Below is a small trained network, with its code and all its weights. Each question gives an input and a target symbol and asks what happens when units are switched off, that is, made to give their printed mean instead of their output.

import numpy as np


def w(rows, s, z=0):
    codes = np.array(rows[::2]) - 128.0
    scale = np.full(codes.shape[1], s)
    scale[-1] = z or s
    return codes * scale


def f(y):
    return y / 2 * (1 + np.tanh(0.7978845608 * (y + 0.044715 * y**3)))


def softmax(a):
    e = np.exp(a - a.max(-1, keepdims=True))
    return e / e.sum(-1, keepdims=True)


def log_softmax(a):
    a = a - a.max(-1, keepdims=True)
    return a - np.log(np.exp(a).sum(-1, keepdims=True))


def net(x, mask):
    ids = ['ΓΘΛΞΣΦΩαβεζημπψ'.index(c) for c in x.split()]
    T = len(ids)
    res = E[ids] + P[:T]
    u = 0
    for l in range(2):
        q, k, v = (res @ M[l].T for M in (Q, K, V))
        z = softmax(np.where(np.tri(T) > 0, q @ k.T / 2**0.5, -1e9)) @ v
        res = res + np.where(mask[u], z, O[l][:, -1]) @ O[l][:, :-1]
        u += 1
        y = f(res @ A[l][:, :-1].T + A[l][:, -1])
        res = res + np.where(mask[u : u + 4], y, B[l][:, -1]) @ B[l][:, :-1]
        u += 4
    return log_softmax(res[-1] @ U[:, :-1].T + U[:, -1])


Q, K, V, O, A, B = {}, {}, {}, {}, {}, {}
E = w([
[80,138,134,79,211,77,59,119,121,162,123],'Γ',
[158,127,166,56,125,185,125,68,133,159,54],'Θ',
[131,149,131,251,100,185,144,9,120,165,92],'Λ',
[97,97,62,88,116,212,193,106,55,115,165],'Ξ',
[141,176,121,132,168,98,60,65,119,177,189],'Σ',
[177,124,209,175,165,150,70,133,175,176,71],'Φ',
[135,170,182,73,185,130,54,92,141,185,131],'Ω',
[78,183,153,184,95,78,106,169,86,216,63],'α',
[138,69,148,64,162,68,154,181,135,181,76],'β',
[148,105,159,193,149,180,222,168,98,97,128],'ε',
[88,124,173,89,211,123,35,143,110,172,103],'ζ',
[210,119,155,94,158,32,164,113,139,205,79],'η',
[83,116,96,197,182,102,188,128,116,109,130],'μ',
[198,164,154,135,154,142,104,84,150,172,187],'π',
[68,51,94,168,85,167,173,174,104,177,94],'ψ',
],0.019)
P = w([
[98,228,116,165,254,169,198,57,92,136,29],'0',
[97,138,118,80,138,131,119,55,78,138,151],'1',
[100,126,105,114,120,128,119,63,95,169,164],'2',
[123,120,115,138,109,101,127,75,84,179,152],'3',
[135,111,112,148,109,81,140,75,94,199,138],'4',
[130,105,103,133,89,69,147,89,85,213,143],'5',
[153,102,111,141,98,48,157,95,83,230,136],'6',
],0.0089)
Q[0] = w([
[159,168,117,58,52,122,50,206,251,36,151],'0.h0',
[24,128,105,216,46,158,190,146,98,108,123],'0.h0',
],0.013)
K[0] = w([
[122,155,146,124,121,159,72,103,181,3,185],'0.h0',
[120,35,169,128,19,62,115,153,110,184,165],'0.h0',
],0.012)
V[0] = w([
[16,85,165,166,64,185,82,253,123,117,42],'0.h0',
[79,242,130,204,131,76,87,93,114,126,198],'0.h0',
],0.0066)
O[0] = w([
[73,123,191,124,170,91,194,68,70,145,211,219],'0.h0',
[7,105,209,165,32,109,115,208,105,17,88,252],'0.h0',
],0.012,0.0033)
A[0] = w([
[104,189,29,164,185,48,153,132,122,63,105,117],'0.n0',
[187,162,215,190,175,181,113,201,160,127,190,196],'0.n1',
[174,101,3,133,131,155,52,153,182,125,110,93],'0.n2',
[122,176,151,95,207,117,205,92,147,146,209,1],'0.n3',
],0.0065,0.0028)
B[0] = w([
[92,65,107,68,146,168,133,168,68,92,127,141],'0.n0',
[133,179,205,220,139,147,71,51,54,130,116,156],'0.n1',
[186,226,113,107,119,72,179,144,49,101,92,178],'0.n2',
[90,77,101,139,74,165,130,136,119,119,7,254],'0.n3',
],0.011,0.0078)
Q[1] = w([
[118,143,82,175,198,171,251,95,2,87,84],'1.h0',
[116,158,230,51,98,42,38,123,80,237,77],'1.h0',
],0.0088)
K[1] = w([
[144,108,166,131,74,81,224,217,141,249,123],'1.h0',
[48,255,139,107,248,213,161,104,130,99,43],'1.h0',
],0.0075)
V[1] = w([
[151,80,45,167,64,160,211,143,1,77,164],'1.h0',
[84,65,61,75,205,3,93,186,147,119,115],'1.h0',
],0.0053)
O[1] = w([
[125,127,82,173,71,240,112,193,91,196,212,254],'1.h0',
[198,96,49,92,83,158,17,53,4,59,109,56],'1.h0',
],0.011,0.006)
A[1] = w([
[96,103,199,145,191,127,185,139,185,138,180,147],'1.n0',
[104,55,158,127,226,78,136,2,155,104,160,46],'1.n1',
[95,78,116,148,169,146,161,83,126,234,177,10],'1.n2',
[113,149,109,91,92,176,187,50,127,118,107,253],'1.n3',
],0.008,0.0044)
B[1] = w([
[131,127,78,108,61,142,137,8,143,139,180,226],'1.n0',
[254,51,136,139,67,125,171,251,127,130,166,178],'1.n1',
[136,162,200,24,134,150,133,114,144,77,49,249],'1.n2',
[147,109,134,143,137,15,82,205,142,195,105,193],'1.n3',
],0.0097,0.016)
U = w([
[133,90,127,116,68,123,67,21,131,36,89,81],'Γ',
[111,169,160,182,231,59,149,107,122,188,171,199],'Θ',
[70,111,86,222,103,109,63,118,227,180,127,201],'Λ',
[157,160,155,149,167,165,106,195,131,190,223,157],'Ξ',
[122,160,152,125,3,141,97,143,145,34,113,1],'Σ',
[166,107,135,157,98,120,135,104,161,121,152,143],'Φ',
[102,166,173,136,151,67,105,86,176,43,96,170],'Ω',
[77,161,207,154,89,36,132,92,31,139,193,135],'α',
[140,74,103,188,168,98,98,41,103,185,128,176],'β',
[131,170,111,119,133,182,142,45,162,69,131,187],'ε',
[180,99,225,137,142,90,92,174,84,95,182,92],'ζ',
[163,187,121,137,81,114,162,90,71,85,117,64],'η',
[140,58,105,168,87,194,63,118,140,115,171,175],'μ',
[108,200,164,183,113,100,156,182,154,111,139,92],'π',
[125,100,197,127,121,141,119,113,97,152,89,76],'ψ',
],0.0051,0.0076)

Each question gives the input, a string of symbols that net reads in full, and the target symbol t.
The units are the heads (2 rows each of Q, K, V and O) and the neurons (one row each of A and B). Each row of codes is followed by its name. A weight is (code - 128) times the scale printed after its matrix; where a second scale follows, it is the last column's (O, A, B and U).
mask holds one flag per unit, layer by layer, with each layer's heads first. A switched-off unit (its flag False) gives its mean, the last column of its rows in O or B, instead of its output. The means were averaged over made-up inputs and are rounded, as every weight is.
A unit's drop is (log p(t) with every unit on - log p(t) with that unit switched off) / (log p(t) with every unit on - log p(t) with every unit switched off).
most important unit: the unit with the biggest drop
top k neurons: the k neurons with the biggest drops, biggest first
k most important neurons of layer l: the k neurons of layer l with the biggest drops, biggest first
drop of u: that unit's drop, to one decimal
input ψ Ξ Γ, target ψ: most important neuron of layer 1 -> 1.n2
input ζ η Ξ ζ Ξ Φ ζ, target ζ: top 3 neurons -> 1.n1, 0.n3, 1.n0
input π Φ ζ Φ η Ω, target π: top 2 neurons -> 0.n2, 0.n1
input Φ β β, target Φ: 2 most important neurons of layer 1 -> 1.n1, 1.n0
input ψ α Φ ψ π ζ, target ψ: top 3 neurons -> 1.n2, 0.n3, 1.n0
input Λ Φ ε Φ Θ Φ Φ, target Λ: 2 most important neurons of layer 1 -> 1.n2, 1.n0
input Ξ Ω ε, target ε: 2 most important neurons of layer 1 -> 1.n0, 1.n2
input Φ Λ Γ Θ η, target Φ: top 2 neurons -> 1.n1, 1.n0
input ψ β ψ ψ Λ ε β, target ψ: top 2 neurons -> 0.n3, 1.n2
input Θ Θ Ω Λ, target Λ: top 2 neurons -> 1.n2, 0.n2
input μ π Γ, target μ: top 2 neurons -> 0.n0, 1.n2
input Ω Φ Φ π μ, target μ: top 3 neurons -> 0.n1, 0.n0, 1.n2
input ε Ξ Ω, target ε: 3 most important neurons of layer 1 -> 1.n0, 1.n2, 1.n3
input μ ψ Ω π Σ, target μ: most important unit -> 1.h0
input α Ω Ω ψ Λ, target ψ: top 3 neurons -> 1.n2, 0.n3, 1.n3
input ψ η ε, target η: 2 most important neurons of layer 0 -> 0.n2, 0.n1
input μ Λ ψ π Ω, target μ: top 2 neurons -> 0.n0, 1.n2
input Φ ζ Φ Σ, target Φ: top 3 neurons -> 1.n1, 1.n0, 0.n1
input π ζ ε ε ψ ψ Σ, target π: top 3 neurons -> 0.n2, 0.n1, 1.n0
input π μ μ ψ Γ, target π: most important unit -> 0.h0
input Φ ψ ε ψ Ξ ζ ψ, target ψ: 3 most important neurons of layer 1 -> 1.n2, 1.n0, 1.n3
input Φ μ ζ, target Φ: top 3 neurons -> 1.n1, 1.n0, 0.n1
input ψ Λ ψ ψ Ω, target ψ: 2 most important neurons of layer 1 -> 1.n2, 1.n0
input α α ζ ζ π Φ, target α: drop of 1.n3 -> 0.0
input η ζ Ω ζ, target η: drop of 1.h0 -> 0.1
input Σ Ξ Σ Ω, target Σ: drop of 0.h0 -> 1.4
